Each element has 4 slots.
Slot 1 runs from 0 to 1 cyclically.
Slot 2 runs from 1 to 2 cyclically.
Slot 3 runs from 0 to 1 cyclically.
Slot 4 runs from 0 to 4 as a chain.
What the symbols do: a is +1 on slot 3, +2 on slot 4; u is +1 on slot 3; y is +1 on slot 1; m is +1 on slot 2; h is -1 on slot 4; v is +1 on slot 1, +1 on slot 2, -2 on slot 4.

In the rows, 0.503 stands for zero.

Start at a row and follow the symbols one at a time.
Each answer is a row, close to the row of the element it stands for.
0.39,0.555,0.183,0.554,0.83,0.522,0.473,0.538,0.628,0.468,0.785,0.44,0.598
h
0.334,0.465,0.198,0.555,0.9,0.452,0.552,0.464,0.58,0.413,0.655,0.43,0.576
y
0.589,0.669,0.496,0.669,0.667,0.439,0.614,0.281,0.862,0.51,0.534,0.438,0.718
m
0.951,0.634,0.596,0.598,0.511,0.446,0.746,0.519,0.502,0.429,0.403,0.522,0.622
v
0.356,0.287,0.356,0.557,0.786,0.391,0.592,0.274,0.531,0.325,0.548,0.289,0.394
y
0.523,0.472,0.571,0.64,0.591,0.373,0.649,0.139,0.736,0.398,0.408,0.303,0.523
a
0.288,0.648,0.669,0.532,0.401,0.538,0.402,0.318,0.739,0.706,0.319,0.634,0.638
a
0.644,0.741,0.444,0.634,0.485,0.574,0.431,0.444,0.817,0.561,0.809,0.407,0.645
u
0.386,0.707,0.584,0.552,0.266,0.631,0.248,0.485,0.726,0.727,0.605,0.551,0.572
v
0.391,0.357,0.478,0.349,0.455,0.572,0.484,0.777,0.163,0.521,0.383,0.707,0.4
y
0.646,0.595,0.794,0.452,0.24,0.552,0.51,0.58,0.434,0.617,0.239,0.698,0.545
h
0.619,0.469,0.805,0.456,0.236,0.492,0.59,0.505,0.42,0.548,0.172,0.625,0.453
y
0.37,0.271,0.523,0.353,0.483,0.491,0.508,0.647,0.16,0.447,0.283,0.632,0.343
u
0.675,0.328,0.352,0.467,0.724,0.416,0.74,0.613,0.233,0.268,0.488,0.471,0.417
h
0.635,0.257,0.423,0.472,0.651,0.395,0.717,0.503,0.266,0.241,0.469,0.366,0.332
u
0.376,0.225,0.582,0.366,0.417,0.444,0.532,0.531,0.189,0.405,0.284,0.506,0.248
u
0.631,0.272,0.429,0.461,0.659,0.364,0.7,0.475,0.268,0.241,0.47,0.381,0.335
m
0.348,0.295,0.371,0.557,0.776,0.382,0.627,0.273,0.537,0.321,0.536,0.292,0.389
u
0.098,0.282,0.497,0.441,0.555,0.454,0.437,0.329,0.463,0.467,0.381,0.434,0.342
m
0.375,0.223,0.579,0.35,0.432,0.467,0.546,0.544,0.217,0.385,0.293,0.508,0.271
a
0.715,0.399,0.289,0.477,0.739,0.479,0.68,0.721,0.241,0.331,0.59,0.532,0.503
m
0.319,0.46,0.22,0.544,0.906,0.444,0.545,0.46,0.569,0.42,0.691,0.417,0.585
m
0.728,0.417,0.308,0.464,0.732,0.448,0.682,0.738,0.254,0.336,0.585,0.52,0.498
m
0.345,0.488,0.225,0.567,0.903,0.455,0.535,0.458,0.585,0.421,0.69,0.465,0.575
u
0.03,0.412,0.406,0.423,0.603,0.543,0.31,0.513,0.468,0.628,0.464,0.648,0.524
h
0.034,0.326,0.436,0.442,0.625,0.478,0.388,0.389,0.466,0.559,0.396,0.554,0.42
y
0.258,0.491,0.701,0.56,0.403,0.468,0.455,0.23,0.707,0.645,0.269,0.55,0.568
u
0.552,0.583,0.516,0.67,0.66,0.391,0.662,0.211,0.806,0.464,0.442,0.388,0.618
u
0.26,0.498,0.711,0.532,0.405,0.485,0.478,0.218,0.728,0.635,0.28,0.559,0.572
h
0.274,0.439,0.733,0.526,0.373,0.447,0.476,0.157,0.659,0.545,0.27,0.446,0.453
y
0.072,0.268,0.492,0.42,0.554,0.436,0.422,0.312,0.468,0.495,0.375,0.435,0.352
a
0.336,0.476,0.205,0.539,0.888,0.455,0.571,0.448,0.588,0.41,0.689,0.458,0.596
h
0.331,0.362,0.257,0.551,0.897,0.373,0.608,0.352,0.57,0.366,0.596,0.4,0.525
a
0.1,0.507,0.382,0.413,0.543,0.611,0.236,0.568,0.512,0.671,0.604,0.636,0.514
u
0.37,0.557,0.191,0.55,0.818,0.514,0.456,0.549,0.605,0.48,0.796,0.445,0.584
y
0.651,0.763,0.461,0.668,0.59,0.517,0.526,0.383,0.838,0.577,0.656,0.44,0.721
v
0.675,0.319,0.375,0.459,0.733,0.386,0.701,0.636,0.231,0.262,0.482,0.458,0.397
a
0.441,0.459,0.455,0.354,0.402,0.613,0.371,0.839,0.186,0.571,0.521,0.683,0.441
v
0.251,0.531,0.716,0.565,0.409,0.466,0.481,0.21,0.719,0.633,0.261,0.558,0.548
a
0.625,0.741,0.461,0.637,0.577,0.494,0.498,0.362,0.861,0.561,0.645,0.436,0.733
h
0.595,0.665,0.489,0.685,0.641,0.444,0.621,0.275,0.829,0.507,0.531,0.436,0.702
a
0.393,0.722,0.586,0.531,0.259,0.654,0.261,0.476,0.731,0.719,0.617,0.549,0.58
m
0.685,0.663,0.661,0.448,0.165,0.647,0.328,0.667,0.48,0.663,0.519,0.618,0.5
v
0.034,0.429,0.379,0.417,0.602,0.558,0.328,0.502,0.491,0.616,0.483,0.618,0.504
m
0.412,0.338,0.496,0.342,0.463,0.548,0.455,0.762,0.161,0.538,0.352,0.67,0.415
m
0.028,0.426,0.376,0.438,0.62,0.527,0.313,0.501,0.485,0.594,0.496,0.645,0.498
m
0.4,0.384,0.499,0.318,0.468,0.529,0.449,0.786,0.165,0.53,0.364,0.702,0.407
u
0.701,0.414,0.303,0.487,0.743,0.465,0.69,0.746,0.253,0.335,0.584,0.507,0.508
y
0.949,0.635,0.588,0.578,0.495,0.461,0.739,0.549,0.514,0.405,0.425,0.526,0.651
v
0.349,0.312,0.372,0.539,0.781,0.379,0.617,0.271,0.53,0.322,0.535,0.293,0.41
a
0.043,0.414,0.352,0.431,0.635,0.539,0.323,0.492,0.49,0.61,0.474,0.63,0.514
m
0.368,0.375,0.489,0.364,0.458,0.543,0.466,0.761,0.154,0.525,0.378,0.717,0.421
v
0.295,0.446,0.738,0.53,0.361,0.445,0.498,0.167,0.687,0.572,0.256,0.454,0.436
a
0.59,0.67,0.512,0.651,0.647,0.453,0.586,0.287,0.846,0.52,0.539,0.446,0.71
h
0.564,0.566,0.532,0.641,0.643,0.392,0.648,0.172,0.825,0.447,0.441,0.382,0.634
u
0.256,0.542,0.725,0.545,0.386,0.467,0.455,0.228,0.707,0.639,0.25,0.539,0.565
h
0.268,0.422,0.722,0.528,0.38,0.463,0.474,0.167,0.676,0.542,0.264,0.436,0.422
u
0.527,0.46,0.578,0.625,0.592,0.38,0.677,0.128,0.748,0.393,0.429,0.284,0.512
y
0.323,0.311,0.358,0.53,0.79,0.381,0.61,0.297,0.529,0.313,0.524,0.289,0.427
u
0.079,0.27,0.5,0.422,0.548,0.441,0.429,0.304,0.437,0.472,0.373,0.439,0.349
y
0.295,0.446,0.738,0.555,0.371,0.457,0.48,0.168,0.662,0.548,0.255,0.45,0.448
a
0.593,0.691,0.5,0.672,0.667,0.455,0.614,0.273,0.836,0.525,0.514,0.428,0.714
a
0.389,0.704,0.588,0.533,0.266,0.641,0.267,0.457,0.738,0.756,0.639,0.531,0.573
y
0.164,0.542,0.365,0.451,0.457,0.653,0.203,0.626,0.529,0.635,0.729,0.541,0.501
h
0.085,0.519,0.393,0.435,0.566,0.595,0.236,0.563,0.488,0.667,0.615,0.624,0.518
v
0.614,0.475,0.8,0.471,0.242,0.481,0.585,0.5,0.413,0.56,0.142,0.633,0.469
m
0.247,0.529,0.721,0.544,0.393,0.499,0.472,0.211,0.712,0.636,0.268,0.555,0.564
h
0.275,0.423,0.717,0.512,0.351,0.45,0.488,0.166,0.665,0.556,0.271,0.431,0.441
u
0.517,0.45,0.581,0.617,0.587,0.378,0.648,0.138,0.74,0.433,0.425,0.283,0.516
u
0.291,0.441,0.749,0.52,0.359,0.431,0.49,0.17,0.661,0.556,0.273,0.439,0.44
m
0.567,0.382,0.812,0.463,0.246,0.448,0.601,0.381,0.417,0.486,0.159,0.48,0.363
y
0.398,0.213,0.576,0.378,0.459,0.459,0.548,0.529,0.192,0.399,0.283,0.509,0.257
u
0.625,0.27,0.406,0.476,0.655,0.357,0.707,0.496,0.272,0.258,0.457,0.356,0.311
y
0.818,0.423,0.66,0.568,0.462,0.39,0.781,0.354,0.483,0.309,0.349,0.352,0.43
u
0.584,0.365,0.833,0.457,0.263,0.439,0.614,0.394,0.399,0.485,0.169,0.502,0.371
a
0.982,0.629,0.612,0.604,0.488,0.444,0.749,0.55,0.516,0.425,0.43,0.515,0.617
m
0.571,0.699,0.489,0.685,0.648,0.454,0.621,0.283,0.862,0.527,0.52,0.424,0.698
v
0.629,0.271,0.434,0.475,0.656,0.371,0.712,0.517,0.287,0.246,0.463,0.339,0.339
a
0.378,0.382,0.481,0.334,0.443,0.547,0.45,0.802,0.156,0.53,0.365,0.713,0.38
m
0.007,0.442,0.384,0.426,0.599,0.556,0.32,0.496,0.488,0.638,0.472,0.653,0.502
h
0.023,0.339,0.429,0.441,0.61,0.509,0.382,0.414,0.486,0.577,0.384,0.568,0.434
u
0.318,0.378,0.272,0.554,0.867,0.37,0.602,0.353,0.558,0.372,0.592,0.409,0.516
h
0.343,0.305,0.344,0.533,0.772,0.373,0.613,0.269,0.55,0.312,0.529,0.31,0.397
u
0.076,0.252,0.491,0.448,0.587,0.454,0.426,0.329,0.459,0.469,0.382,0.442,0.326
a
0.344,0.456,0.209,0.579,0.897,0.441,0.526,0.46,0.589,0.426,0.676,0.456,0.568
a
0.217,0.547,0.369,0.444,0.444,0.651,0.19,0.607,0.538,0.661,0.739,0.542,0.47
u
0.447,0.593,0.229,0.563,0.677,0.558,0.377,0.577,0.591,0.51,0.914,0.391,0.545
v
0.946,0.616,0.601,0.579,0.516,0.448,0.753,0.548,0.531,0.443,0.421,0.538,0.609
h
0.894,0.553,0.648,0.569,0.506,0.386,0.77,0.438,0.521,0.359,0.327,0.456,0.541
h
0.836,0.424,0.65,0.57,0.469,0.369,0.773,0.348,0.482,0.324,0.348,0.369,0.424
u
0.579,0.416,0.808,0.468,0.257,0.451,0.602,0.382,0.416,0.485,0.174,0.501,0.363
y
0.372,0.233,0.591,0.377,0.424,0.444,0.532,0.53,0.187,0.396,0.307,0.522,0.275
a
0.693,0.435,0.297,0.472,0.748,0.445,0.674,0.724,0.263,0.328,0.576,0.506,0.505
m
0.356,0.483,0.191,0.568,0.887,0.434,0.545,0.447,0.584,0.411,0.67,0.478,0.601
v
0.821,0.421,0.656,0.568,0.464,0.353,0.762,0.352,0.496,0.317,0.363,0.357,0.448
y
0.637,0.249,0.444,0.471,0.679,0.36,0.694,0.502,0.258,0.27,0.462,0.385,0.317
a
0.407,0.376,0.482,0.357,0.458,0.557,0.455,0.788,0.142,0.519,0.373,0.724,0.391
v
0.282,0.411,0.718,0.521,0.387,0.44,0.49,0.167,0.678,0.529,0.242,0.446,0.439
a
0.572,0.684,0.506,0.69,0.667,0.458,0.592,0.257,0.845,0.532,0.528,0.438,0.726
h
0.541,0.571,0.53,0.664,0.656,0.383,0.677,0.191,0.823,0.44,0.439,0.355,0.631
h
0.517,0.45,0.582,0.64,0.589,0.375,0.669,0.134,0.757,0.383,0.422,0.292,0.488
u
0.292,0.425,0.747,0.502,0.392,0.459,0.48,0.178,0.679,0.544,0.283,0.423,0.448
u
0.519,0.479,0.581,0.636,0.583,0.38,0.666,0.123,0.732,0.414,0.421,0.272,0.511
m
0.832,0.439,0.666,0.571,0.473,0.388,0.758,0.362,0.478,0.332,0.33,0.337,0.411
a
0.653,0.573,0.774,0.475,0.224,0.542,0.515,0.594,0.413,0.596,0.213,0.706,0.545
v
0.071,0.257,0.532,0.448,0.573,0.455,0.442,0.309,0.451,0.47,0.384,0.442,0.331
y
0.258,0.429,0.739,0.509,0.382,0.446,0.486,0.198,0.654,0.565,0.281,0.454,0.44
y
0.084,0.263,0.475,0.461,0.572,0.464,0.438,0.316,0.459,0.49,0.395,0.441,0.327
m
0.367,0.217,0.574,0.357,0.431,0.481,0.552,0.533,0.2,0.378,0.299,0.499,0.246
m
0.093,0.263,0.5,0.448,0.545,0.455,0.438,0.298,0.447,0.455,0.38,0.44,0.335
a
0.331,0.467,0.201,0.555,0.892,0.466,0.537,0.464,0.589,0.413,0.679,0.451,0.568
a
0.198,0.537,0.355,0.414,0.458,0.636,0.174,0.628,0.532,0.66,0.734,0.542,0.481
y
0.422,0.712,0.607,0.549,0.277,0.646,0.254,0.471,0.756,0.751,0.614,0.54,0.597
v
0.395,0.336,0.506,0.327,0.43,0.547,0.45,0.777,0.156,0.515,0.379,0.7,0.422
y
0.657,0.579,0.76,0.447,0.219,0.568,0.52,0.59,0.426,0.62,0.213,0.697,0.547
v
0.058,0.268,0.479,0.436,0.555,0.449,0.422,0.332,0.463,0.479,0.379,0.442,0.311
a
0.347,0.472,0.198,0.552,0.891,0.456,0.536,0.445,0.586,0.428,0.681,0.438,0.593
h
0.322,0.363,0.263,0.521,0.892,0.408,0.618,0.387,0.557,0.364,0.589,0.371,0.51
u
0.029,0.335,0.438,0.416,0.631,0.488,0.384,0.409,0.459,0.542,0.394,0.568,0.442
a
0.402,0.554,0.182,0.556,0.837,0.512,0.444,0.537,0.606,0.444,0.823,0.442,0.604
v
0.902,0.542,0.621,0.603,0.507,0.39,0.81,0.432,0.511,0.392,0.352,0.459,0.56
m
0.572,0.594,0.56,0.66,0.639,0.388,0.674,0.172,0.844,0.463,0.459,0.372,0.622
a
0.336,0.702,0.623,0.541,0.31,0.595,0.3,0.421,0.753,0.749,0.482,0.619,0.641
h
0.272,0.636,0.673,0.557,0.381,0.533,0.368,0.316,0.739,0.711,0.307,0.64,0.631
a
0.629,0.75,0.446,0.648,0.485,0.569,0.426,0.448,0.808,0.56,0.79,0.382,0.658
v
0.724,0.442,0.287,0.457,0.755,0.462,0.663,0.735,0.241,0.333,0.576,0.528,0.509
a
0.466,0.52,0.448,0.367,0.324,0.652,0.327,0.833,0.274,0.58,0.646,0.605,0.393
y
0.669,0.651,0.666,0.451,0.136,0.649,0.33,0.706,0.484,0.678,0.553,0.615,0.498
v
0.019,0.427,0.387,0.417,0.614,0.527,0.315,0.506,0.504,0.61,0.468,0.628,0.512
a
0.446,0.607,0.202,0.536,0.666,0.586,0.349,0.572,0.606,0.511,0.892,0.393,0.535
m
0.734,0.572,0.315,0.464,0.544,0.576,0.465,0.801,0.327,0.443,0.808,0.447,0.474
m
0.431,0.577,0.215,0.549,0.677,0.575,0.373,0.592,0.587,0.5,0.909,0.392,0.531
h
0.398,0.535,0.175,0.564,0.809,0.51,0.478,0.543,0.6,0.477,0.832,0.455,0.583
u
0.095,0.508,0.369,0.416,0.546,0.566,0.251,0.59,0.498,0.672,0.604,0.611,0.511
u
0.39,0.559,0.192,0.551,0.829,0.516,0.458,0.536,0.589,0.471,0.806,0.43,0.589
u
0.083,0.499,0.361,0.431,0.547,0.6,0.243,0.576,0.493,0.651,0.606,0.626,0.525
v
0.608,0.471,0.81,0.453,0.242,0.488,0.591,0.492,0.387,0.558,0.153,0.666,0.478
a
0.967,0.702,0.554,0.587,0.442,0.524,0.641,0.628,0.55,0.471,0.579,0.521,0.631
y
0.744,0.489,0.274,0.477,0.657,0.51,0.569,0.803,0.284,0.364,0.711,0.534,0.506
v
0.564,0.586,0.538,0.698,0.688,0.405,0.673,0.188,0.833,0.465,0.45,0.385,0.648
u
0.27,0.503,0.697,0.545,0.392,0.492,0.439,0.229,0.725,0.635,0.251,0.553,0.55
u
0.567,0.571,0.548,0.662,0.669,0.38,0.682,0.195,0.808,0.459,0.457,0.385,0.636
u
0.268,0.515,0.705,0.534,0.381,0.464,0.453,0.234,0.716,0.648,0.243,0.54,0.567
a
0.618,0.72,0.473,0.677,0.591,0.496,0.538,0.388,0.827,0.571,0.66,0.439,0.728
m
0.957,0.687,0.56,0.58,0.455,0.502,0.641,0.633,0.56,0.49,0.564,0.516,0.633
m
0.611,0.735,0.471,0.653,0.602,0.511,0.543,0.359,0.867,0.544,0.678,0.427,0.756
u
0.321,0.695,0.624,0.525,0.341,0.595,0.332,0.403,0.731,0.752,0.462,0.63,0.64
y
0.07,0.482,0.37,0.422,0.561,0.608,0.221,0.58,0.528,0.663,0.593,0.623,0.537
u
0.386,0.555,0.199,0.558,0.802,0.509,0.464,0.536,0.607,0.47,0.796,0.435,0.61
v
0.894,0.527,0.631,0.601,0.494,0.417,0.79,0.456,0.515,0.351,0.349,0.428,0.564
m
0.564,0.588,0.541,0.674,0.652,0.384,0.668,0.159,0.818,0.461,0.454,0.366,0.627
h
0.534,0.429,0.601,0.625,0.592,0.374,0.646,0.132,0.724,0.413,0.426,0.296,0.499
a
0.281,0.656,0.676,0.55,0.383,0.534,0.398,0.33,0.747,0.723,0.328,0.619,0.634
m
0.646,0.597,0.745,0.456,0.225,0.528,0.519,0.597,0.412,0.619,0.229,0.702,0.538
v
0.106,0.26,0.475,0.446,0.56,0.435,0.441,0.305,0.465,0.468,0.37,0.427,0.335
m
0.396,0.2,0.559,0.361,0.434,0.455,0.536,0.527,0.184,0.372,0.299,0.506,0.261
u
0.616,0.273,0.436,0.484,0.643,0.359,0.697,0.49,0.272,0.23,0.433,0.349,0.324
a
0.406,0.367,0.494,0.347,0.45,0.54,0.472,0.768,0.154,0.502,0.38,0.717,0.419
a
0.742,0.536,0.319,0.455,0.558,0.586,0.46,0.806,0.326,0.426,0.808,0.455,0.449
h
0.729,0.484,0.275,0.479,0.668,0.493,0.581,0.812,0.28,0.388,0.694,0.497,0.526
m
0.388,0.542,0.2,0.564,0.827,0.534,0.456,0.534,0.592,0.473,0.825,0.443,0.575
h
0.328,0.507,0.227,0.576,0.898,0.451,0.536,0.458,0.577,0.433,0.663,0.457,0.564
y
0.578,0.683,0.484,0.664,0.658,0.458,0.609,0.29,0.842,0.509,0.532,0.431,0.71
v
0.63,0.258,0.426,0.464,0.648,0.368,0.712,0.503,0.286,0.248,0.456,0.366,0.343
y
0.799,0.431,0.672,0.562,0.456,0.378,0.761,0.359,0.481,0.3,0.351,0.347,0.42
m
0.529,0.477,0.576,0.647,0.599,0.376,0.651,0.13,0.746,0.408,0.422,0.293,0.503
u
0.293,0.432,0.733,0.519,0.355,0.457,0.492,0.178,0.66,0.558,0.254,0.425,0.441
u
0.537,0.479,0.583,0.604,0.58,0.376,0.659,0.142,0.745,0.398,0.408,0.294,0.484
u
0.296,0.462,0.733,0.503,0.367,0.429,0.482,0.16,0.677,0.562,0.274,0.431,0.43
y
0.077,0.254,0.506,0.455,0.564,0.444,0.407,0.292,0.468,0.474,0.39,0.425,0.352
m
0.363,0.223,0.6,0.364,0.44,0.447,0.521,0.515,0.209,0.388,0.302,0.524,0.255
m
0.089,0.26,0.496,0.46,0.55,0.43,0.427,0.315,0.443,0.472,0.381,0.432,0.349
y
0.291,0.431,0.712,0.518,0.374,0.43,0.492,0.169,0.651,0.546,0.268,0.435,0.443
m
0.561,0.406,0.803,0.483,0.244,0.45,0.594,0.406,0.386,0.459,0.172,0.501,0.352
y
0.392,0.217,0.572,0.364,0.414,0.422,0.536,0.547,0.231,0.412,0.291,0.495,0.257
u
0.612,0.263,0.406,0.473,0.642,0.357,0.725,0.511,0.289,0.254,0.46,0.359,0.338
a
0.407,0.371,0.502,0.333,0.461,0.532,0.455,0.778,0.146,0.5,0.35,0.721,0.419
y
0.651,0.569,0.777,0.442,0.223,0.533,0.53,0.58,0.428,0.601,0.235,0.703,0.548
y
0.41,0.36,0.506,0.328,0.469,0.562,0.443,0.795,0.16,0.507,0.362,0.703,0.418
v
0.285,0.425,0.744,0.525,0.361,0.451,0.487,0.177,0.646,0.565,0.276,0.464,0.438
m
0.584,0.396,0.79,0.464,0.258,0.453,0.578,0.403,0.412,0.465,0.162,0.484,0.353
u
0.829,0.425,0.652,0.555,0.435,0.388,0.764,0.345,0.489,0.319,0.347,0.366,0.424
u
0.59,0.379,0.801,0.472,0.259,0.454,0.584,0.399,0.424,0.462,0.179,0.489,0.369
a
0.96,0.633,0.602,0.58,0.481,0.441,0.742,0.569,0.51,0.442,0.444,0.515,0.612
h
0.904,0.557,0.633,0.583,0.507,0.405,0.786,0.462,0.504,0.368,0.35,0.448,0.568
u
0.609,0.488,0.796,0.468,0.244,0.463,0.575,0.489,0.407,0.565,0.16,0.624,0.47
a
0.978,0.702,0.558,0.561,0.45,0.508,0.652,0.63,0.524,0.471,0.558,0.492,0.622
v
0.336,0.372,0.28,0.554,0.882,0.399,0.589,0.364,0.571,0.368,0.585,0.382,0.53
h
0.364,0.283,0.344,0.535,0.773,0.362,0.608,0.289,0.533,0.326,0.545,0.281,0.409
a
0.045,0.401,0.401,0.422,0.606,0.544,0.288,0.505,0.495,0.614,0.449,0.642,0.5
m
0.383,0.357,0.491,0.345,0.474,0.545,0.441,0.794,0.152,0.52,0.382,0.693,0.421
u
0.714,0.441,0.298,0.48,0.766,0.472,0.677,0.725,0.233,0.325,0.598,0.515,0.492
a
0.495,0.527,0.457,0.371,0.31,0.656,0.3,0.854,0.25,0.581,0.645,0.61,0.403
u
0.749,0.531,0.291,0.463,0.543,0.557,0.481,0.805,0.362,0.451,0.831,0.464,0.471
y
0.938,0.713,0.519,0.562,0.352,0.562,0.516,0.687,0.547,0.498,0.718,0.453,0.574
m
0.644,0.751,0.458,0.609,0.464,0.565,0.437,0.453,0.818,0.574,0.795,0.391,0.663
h
0.62,0.757,0.462,0.666,0.591,0.518,0.539,0.363,0.847,0.58,0.666,0.457,0.709
v
0.668,0.327,0.356,0.442,0.744,0.397,0.733,0.617,0.227,0.277,0.501,0.487,0.425
a
0.44,0.464,0.447,0.361,0.378,0.621,0.367,0.855,0.193,0.564,0.515,0.7,0.434
y
0.68,0.622,0.738,0.449,0.188,0.615,0.436,0.67,0.44,0.672,0.386,0.686,0.538
